Below are the code and all the weights of a small trained network. Each question names an input and a class and asks about switching units off, where a switched-off unit gives its printed mean instead of its output.

import numpy as np


def w(rows, s, z=0):
    codes = np.array(rows[::2]) - 128.0
    scale = np.full(codes.shape[1], s)
    scale[-1] = z or s
    return codes * scale


def f(y):
    return y / 2 * (1 + np.tanh(0.7978845608 * (y + 0.044715 * y**3)))


def log_softmax(a):
    a = a - a.max(-1, keepdims=True)
    return a - np.log(np.exp(a).sum(-1, keepdims=True))


def net(x, mask):
    res = np.array(x, float).reshape(1, 5) / 4 @ E
    y = f(res @ A[0][:, :-1].T + A[0][:, -1])
    res = res + np.where(mask, y, B[0][:, -1]) @ B[0][:, :-1]
    return log_softmax(res[-1] @ U[:, :-1].T + U[:, -1])


A, B = {}, {}
E = w([
[112,180,120,67,163,120,87,19,29],'x0',
[141,24,82,177,109,10,205,140,13],'x1',
[95,230,178,59,33,110,149,132,130],'x2',
[72,77,225,80,92,188,210,74,171],'x3',
[12,107,70,58,204,106,90,255,10],'x4',
],0.0077)
A[0] = w([
[128,118,122,91,172,174,130,133,84,43],'n1',
[154,106,159,163,110,182,170,45,161,162],'n2',
[147,200,107,164,64,135,128,197,198,176],'n3',
[87,241,168,2,127,187,66,136,161,134],'n4',
[113,102,123,193,154,72,178,121,68,89],'n5',
[115,168,81,135,218,133,16,80,44,156],'n6',
[214,200,102,176,73,67,119,92,147,254],'n7',
[167,157,89,169,179,161,53,154,199,167],'n8',
[148,169,143,94,117,150,82,229,206,215],'n9',
[163,152,134,143,106,131,111,70,177,151],'n10',
[157,77,170,79,109,109,158,70,123,211],'n11',
[103,231,112,125,156,180,87,100,113,56],'n12',
],0.011,0.0044)
B[0] = w([
[179,124,111,173,131,125,101,121,123,144],'n1',
[70,135,146,144,118,133,147,93,163,218],'n2',
[152,100,135,151,162,104,147,95,173,202],'n3',
[68,163,89,103,114,225,93,147,54,255],'n4',
[128,146,139,89,129,176,95,120,136,188],'n5',
[190,133,68,95,113,81,252,157,145,211],'n6',
[143,160,163,182,112,78,94,86,75,211],'n7',
[91,90,167,67,121,149,138,159,178,195],'n8',
[78,112,105,109,141,148,195,121,189,218],'n9',
[92,117,118,197,143,102,157,85,147,196],'n10',
[74,145,103,161,156,163,120,145,177,182],'n11',
[98,89,133,127,157,146,105,159,159,179],'n12',
],0.016)
U = w([
[125,101,104,34,150,219,121,157,141,234],'0',
[94,220,101,138,102,191,121,67,81,130],'1',
[107,100,171,137,143,151,167,75,229,221],'2',
[249,116,106,83,138,92,162,132,116,155],'3',
[222,79,181,110,130,106,59,112,137,2],'4',
],0.011,0.0029)

Each question gives the input, the list of numbers given to net, and the class t.
The units are the neurons (one row each of A and B). Each row of codes is followed by its name. A weight is (code - 128) times the scale printed after its matrix; where a second scale follows, it is the last column's (A, B and U).
mask holds one flag per neuron, in row order. A switched-off neuron (its flag False) gives its mean, the last column of its row in B, instead of its output. The means were averaged over made-up inputs and are rounded, as every weight is.
A unit's drop is (log p(t) with every unit on - log p(t) with that unit switched off) / (log p(t) with every unit on - log p(t) with every unit switched off).
The circuit of an input: a set's keep is (log p(t) with only the set's units on - log p(t) with every unit switched off) / (log p(t) with every unit on - log p(t) with every unit switched off). Starting from all 12 units, units are removed one at a time, each time the one whose removal leaves the highest keep (on an exact tie, the one counted first), for as long as the keep stays at least 0.8.
units of the circuit, in order: the units of the circuit, biggest drop first
unit that matters most: the unit with the biggest drop
top k neurons: the k neurons with the biggest drops, biggest first
drop when u is switched off: that unit's drop, to one decimal
input [3,-1,-8,-7,7], class 3: unit that matters most => n6
input [7,-8,-4,7,1], class 0: units of the circuit, in order => n12, n4
input [-6,-6,-7,-6,5], class 2: top 4 neurons => n4, n9, n3, n5
input [6,7,-5,-1,-3], class 3: top 2 neurons => n4, n6
input [5,6,0,8,5], class 0: top 3 neurons => n7, n10, n2
input [7,-8,-6,8,2], class 0: units of the circuit, in order => n12, n4
input [-2,-2,0,-1,2], class 0: top 3 neurons => n10, n2, n7
input [-8,5,1,6,3], class 0: top 2 neurons => n10, n2
input [0,-8,6,8,1], class 1: top 2 neurons => n4, n8
input [6,-2,3,1,7], class 0: top 2 neurons => n4, n7
input [6,1,4,-7,-5], class 3: top 3 neurons => n6, n4, n2
input [3,4,-5,2,4], class 3: top 2 neurons => n4, n6
input [-2,8,-6,3,2], class 0: drop when n5 is switched off => 0.2
input [-4,2,-2,-7,-1], class 3: drop when n11 is switched off => 0.2
input [-8,8,-5,2,0], class 0: unit that matters most => n5
input [5,1,-6,-7,2], class 3: drop when n1 is switched off => 0.0
